Here is a tiny trained network, its code and every weight. The questions are about switching its units off for an input and a class, where a switched-off unit gives its printed mean instead of its output.

import numpy as np


def w(rows, s, z=0):
    codes = np.array(rows[::2]) - 128.0
    scale = np.full(codes.shape[1], s)
    scale[-1] = z or s
    return codes * scale


def f(y):
    return y / 2 * (1 + np.tanh(0.7978845608 * (y + 0.044715 * y**3)))


def log_softmax(a):
    a = a - a.max(-1, keepdims=True)
    return a - np.log(np.exp(a).sum(-1, keepdims=True))


def net(x, mask):
    res = np.array(x, float).reshape(1, 5) / 4 @ E
    y = f(res @ A[0][:, :-1].T + A[0][:, -1])
    res = res + np.where(mask, y, B[0][:, -1]) @ B[0][:, :-1]
    return log_softmax(res[-1] @ U[:, :-1].T + U[:, -1])


A, B = {}, {}
E = w([
[112,109,155,151,159,120,157],'x0',
[34,41,211,38,73,168,187],'x1',
[130,132,178,124,170,118,138],'x2',
[247,146,183,176,18,207,166],'x3',
[183,125,64,49,221,234,211],'x4',
],0.011)
A[0] = w([
[97,119,130,119,82,19,68,214],'n1',
[178,135,124,194,144,62,50,217],'n2',
[124,183,182,173,50,101,136,152],'n3',
[38,153,92,71,191,93,212,203],'n4',
[103,122,130,55,132,200,152,104],'n5',
[210,140,74,184,201,130,158,178],'n6',
[29,185,97,77,142,149,75,255],'n7',
[167,133,109,133,105,160,251,111],'n8',
[152,141,110,218,122,45,93,220],'n9',
[191,176,190,194,59,207,179,215],'n10',
[82,90,173,123,83,90,107,155],'n11',
[110,116,135,130,89,124,113,137],'n12',
],0.011,0.0066)
B[0] = w([
[61,160,178,172,130,116,117,244],'n1',
[139,87,134,190,137,90,70,248],'n2',
[119,113,225,133,75,35,169,202],'n3',
[145,147,106,141,158,199,135,250],'n4',
[197,63,154,124,162,193,157,194],'n5',
[69,217,46,54,110,128,2,228],'n6',
[77,144,104,151,189,208,175,234],'n7',
[96,40,137,85,149,168,70,190],'n8',
[153,90,161,212,163,57,97,249],'n9',
[141,52,139,41,23,53,90,254],'n10',
[6,226,216,95,78,128,176,199],'n11',
[106,118,171,128,95,103,183,152],'n12',
],0.0098,0.016)
U = w([
[122,131,120,254,182,116,110,168],'0',
[208,94,149,154,85,57,94,156],'1',
[163,204,12,139,186,157,103,165],'2',
[128,138,89,53,75,111,54,98],'3',
[53,203,155,112,119,133,173,201],'4',
[116,137,149,71,37,74,236,2],'5',
[155,108,77,105,166,187,234,149],'6',
[197,64,148,62,104,158,149,88],'7',
],0.0098,0.0025)

Each question gives the input, the list of numbers given to net, and the class t.
The units are the neurons (one row each of A and B). Each row of codes is followed by its name. A weight is (code - 128) times the scale printed after its matrix; where a second scale follows, it is the last column's (A, B and U).
mask holds one flag per neuron, in row order. A switched-off neuron (its flag False) gives its mean, the last column of its row in B, instead of its output. The means were averaged over made-up inputs and are rounded, as every weight is.
A unit's drop is (log p(t) with every unit on - log p(t) with that unit switched off) / (log p(t) with every unit on - log p(t) with every unit switched off).
The circuit of an input: a set's keep is (log p(t) with only the set's units on - log p(t) with every unit switched off) / (log p(t) with every unit on - log p(t) with every unit switched off). Starting from all 12 units, units are removed one at a time, each time the one whose removal leaves the highest keep (on an exact tie, the one counted first), for as long as the keep stays at least 0.8.
circuit, biggest first: the units of the circuit, biggest drop first
unit that matters most: the unit with the biggest drop
k most important neurons: the k neurons with the biggest drops, biggest first
drop of u: that unit's drop, to one decimal
input [-6,-8,7,0,1], class 2: circuit, biggest first : n6, n10
input [6,-7,-7,3,2], class 3: circuit, biggest first : n6
input [3,3,4,0,-7], class 4: 2 most important neurons : n10, n11
input [-2,1,5,-4,7], class 6: 2 most important neurons : n5, n2
input [-4,7,5,4,1], class 7: 3 most important neurons : n5, n8, n1
input [1,-3,-3,-7,1], class 2: circuit, biggest first : n3, n4
input [-3,-5,-3,-1,1], class 2: 4 most important neurons : n6, n10, n3, n1
input [-6,-3,5,0,-7], class 0: 3 most important neurons : n10, n1, n9
input [-4,-5,8,0,7], class 2: 2 most important neurons : n10, n3
input [-4,-8,5,1,2], class 3: 3 most important neurons : n6, n7, n4
input [8,-6,-7,2,0], class 1: 2 most important neurons : n9, n2
input [-5,2,-1,-1,-6], class 4: 3 most important neurons : n11, n10, n1
input [7,1,7,-5,-7], class 4: 3 most important neurons : n11, n5, n1
input [1,-2,8,8,5], class 3: unit that matters most : n6
input [-1,-8,2,5,5], class 3: drop of n6 : 0.4
input [-4,8,-7,-2,5], class 6: drop of n11 : 0.0
input [4,-8,0,-6,4], class 2: drop of n6 : 0.2
input [-1,-3,2,5,2], class 3: drop of n6 : 0.1
